[[-4.87,+0.51,+0.84,-0.20,+0.17,-0.69,+0.94,+0.70,-2.24,+0.59],
[-2.54,-0.61,-1.31,-1.50,-0.02,-1.26,-2.05,-0.39,+0.61,+2.41],
[-0.16,-0.30,-0.46,-1.07,-0.58,-0.10,-0.56,-0.43,+0.03,+1.61],
[+1.48,+0.17,-1.67,-0.98,-1.85,+1.01,-0.68,-0.96,-0.27,-0.18],
[+2.99,+0.77,-1.29,-0.89,-3.93,+0.26,-2.24,-0.07,+0.15,-1.04],
[-1.52,+0.02,+0.20,+0.53,-1.03,-3.32,-4.74,+1.79,+1.60,-0.32],
[+2.30,-0.50,-0.87,-0.05,-1.79,-3.12,-6.25,+0.17,+3.74,+0.38],
[-0.44,-0.35,-1.59,-1.12,+1.07,+2.69,+2.54,-2.75,-1.43,+1.28],
[-2.55,+1.30,+1.01,+0.46,-0.20,+0.25,+3.81,+1.18,-3.28,-1.06]]
=>
[[+1.48,+0.17,-1.67,-0.98,-1.85,+1.01,-0.68,-0.96,-0.27,-0.18],
[-0.44,-0.35,-1.59,-1.12,+1.07,+2.69,+2.54,-2.75,-1.43,+1.28],
[-2.54,-0.61,-1.31,-1.50,-0.02,-1.26,-2.05,-0.39,+0.61,+2.41],
[+2.99,+0.77,-1.29,-0.89,-3.93,+0.26,-2.24,-0.07,+0.15,-1.04],
[+2.30,-0.50,-0.87,-0.05,-1.79,-3.12,-6.25,+0.17,+3.74,+0.38],
[-0.16,-0.30,-0.46,-1.07,-0.58,-0.10,-0.56,-0.43,+0.03,+1.61],
[-1.52,+0.02,+0.20,+0.53,-1.03,-3.32,-4.74,+1.79,+1.60,-0.32],
[-4.87,+0.51,+0.84,-0.20,+0.17,-0.69,+0.94,+0.70,-2.24,+0.59],
[-2.55,+1.30,+1.01,+0.46,-0.20,+0.25,+3.81,+1.18,-3.28,-1.06]]

[[+1.77,-0.39,-0.81,+0.06,+0.37,-0.72,-0.09,+0.01,-0.70,-1.26],
[+1.29,-0.63,+0.72,+2.10,+1.63,+1.69,+1.22,-0.86,+0.09,-0.94],
[+4.98,+0.08,-1.57,+0.41,+1.04,-2.64,-4.86,+4.20,-0.32,+0.65],
[+0.46,+1.79,-1.85,-0.23,-1.85,+0.94,-5.83,+0.31,+0.14,+0.40],
[-1.74,-0.43,-1.41,-3.11,-0.31,+1.79,-3.57,+0.44,-0.20,+0.02],
[+1.49,-0.13,+0.99,+1.55,+0.14,-1.22,+0.76,-0.09,+0.26,+0.47],
[-2.47,+0.27,+1.28,+0.71,+0.23,-2.46,-1.67,+0.55,+0.68,+2.01],
[-0.82,+0.08,-0.01,-0.51,-0.53,-2.26,+2.39,+1.64,+0.74,+1.21]]
=>
[[+0.46,+1.79,-1.85,-0.23,-1.85,+0.94,-5.83,+0.31,+0.14,+0.40],
[+4.98,+0.08,-1.57,+0.41,+1.04,-2.64,-4.86,+4.20,-0.32,+0.65],
[-1.74,-0.43,-1.41,-3.11,-0.31,+1.79,-3.57,+0.44,-0.20,+0.02],
[+1.77,-0.39,-0.81,+0.06,+0.37,-0.72,-0.09,+0.01,-0.70,-1.26],
[-0.82,+0.08,-0.01,-0.51,-0.53,-2.26,+2.39,+1.64,+0.74,+1.21],
[+1.29,-0.63,+0.72,+2.10,+1.63,+1.69,+1.22,-0.86,+0.09,-0.94],
[+1.49,-0.13,+0.99,+1.55,+0.14,-1.22,+0.76,-0.09,+0.26,+0.47],
[-2.47,+0.27,+1.28,+0.71,+0.23,-2.46,-1.67,+0.55,+0.68,+2.01]]

[[+0.00,-0.91,+2.15,-2.05,+1.34,+1.36,-2.75,-2.51],
[-3.04,-4.01,+0.19,+2.38,+0.06,+4.42,-4.24,+2.75],
[+3.43,-0.55,+0.94,+2.12,-1.23,-2.36,-2.25,+2.27]]
=>
[[-3.04,-4.01,+0.19,+2.38,+0.06,+4.42,-4.24,+2.75],
[+3.43,-0.55,+0.94,+2.12,-1.23,-2.36,-2.25,+2.27],
[+0.00,-0.91,+2.15,-2.05,+1.34,+1.36,-2.75,-2.51]]

[[-0.53,-0.71,+0.12,-1.36,+1.32,+1.66,+3.69],
[+1.11,+1.66,+0.25,+1.74,-0.28,+1.02,+0.33],
[-0.53,-0.19,+1.55,-0.65,+0.06,+0.67,-1.69],
[-3.63,-0.44,-0.35,-0.73,-0.48,-2.36,-3.56],
[-0.45,+1.86,+2.43,-4.48,+0.09,+2.12,-0.38]]
=>
[[-3.63,-0.44,-0.35,-0.73,-0.48,-2.36,-3.56],
[-0.53,-0.71,+0.12,-1.36,+1.32,+1.66,+3.69],
[+1.11,+1.66,+0.25,+1.74,-0.28,+1.02,+0.33],
[-0.53,-0.19,+1.55,-0.65,+0.06,+0.67,-1.69],
[-0.45,+1.86,+2.43,-4.48,+0.09,+2.12,-0.38]]

[[-1.17,-0.40,+0.31,+2.57,+0.59,+2.00,+5.23,-2.46,+1.05],
[-0.38,+1.00,-2.28,-1.14,+3.32,-3.50,-2.18,+0.53,+0.17]]
=>
[[-0.38,+1.00,-2.28,-1.14,+3.32,-3.50,-2.18,+0.53,+0.17],
[-1.17,-0.40,+0.31,+2.57,+0.59,+2.00,+5.23,-2.46,+1.05]]

[[-0.56,-0.70,+2.71,+2.87,-0.56],
[-0.62,-0.74,+2.64,+3.25,-0.65],
[-0.88,-0.95,+2.50,+4.65,-0.89],
[-1.05,-1.07,+2.26,+5.61,-1.10],
[-0.51,-0.65,+2.75,+2.50,-0.50],
[-0.71,-0.81,+2.61,+3.69,-0.71],
[-0.82,-0.90,+2.54,+4.18,-0.81],
[-0.98,-1.04,+2.39,+5.13,-0.99]]
=>
[[-1.05,-1.07,+2.26,+5.61,-1.10],
[-0.98,-1.04,+2.39,+5.13,-0.99],
[-0.88,-0.95,+2.50,+4.65,-0.89],
[-0.82,-0.90,+2.54,+4.18,-0.81],
[-0.71,-0.81,+2.61,+3.69,-0.71],
[-0.62,-0.74,+2.64,+3.25,-0.65],
[-0.56,-0.70,+2.71,+2.87,-0.56],
[-0.51,-0.65,+2.75,+2.50,-0.50]]

[[+1.76,+0.89,+1.47,-1.59,-1.62,+5.45,+0.20],
[-1.37,-0.41,-3.10,-2.47,-0.69,+0.79,+2.10],
[+0.01,+0.02,-0.02,-0.03,-0.01,+0.08,+0.04],
[-0.48,+1.05,+0.05,-1.17,-0.86,+3.71,+2.03],
[+1.08,-2.51,-4.71,-4.98,-1.85,+0.30,-0.48]]
=>
[[+1.08,-2.51,-4.71,-4.98,-1.85,+0.30,-0.48],
[-1.37,-0.41,-3.10,-2.47,-0.69,+0.79,+2.10],
[+0.01,+0.02,-0.02,-0.03,-0.01,+0.08,+0.04],
[-0.48,+1.05,+0.05,-1.17,-0.86,+3.71,+2.03],
[+1.76,+0.89,+1.47,-1.59,-1.62,+5.45,+0.20]]
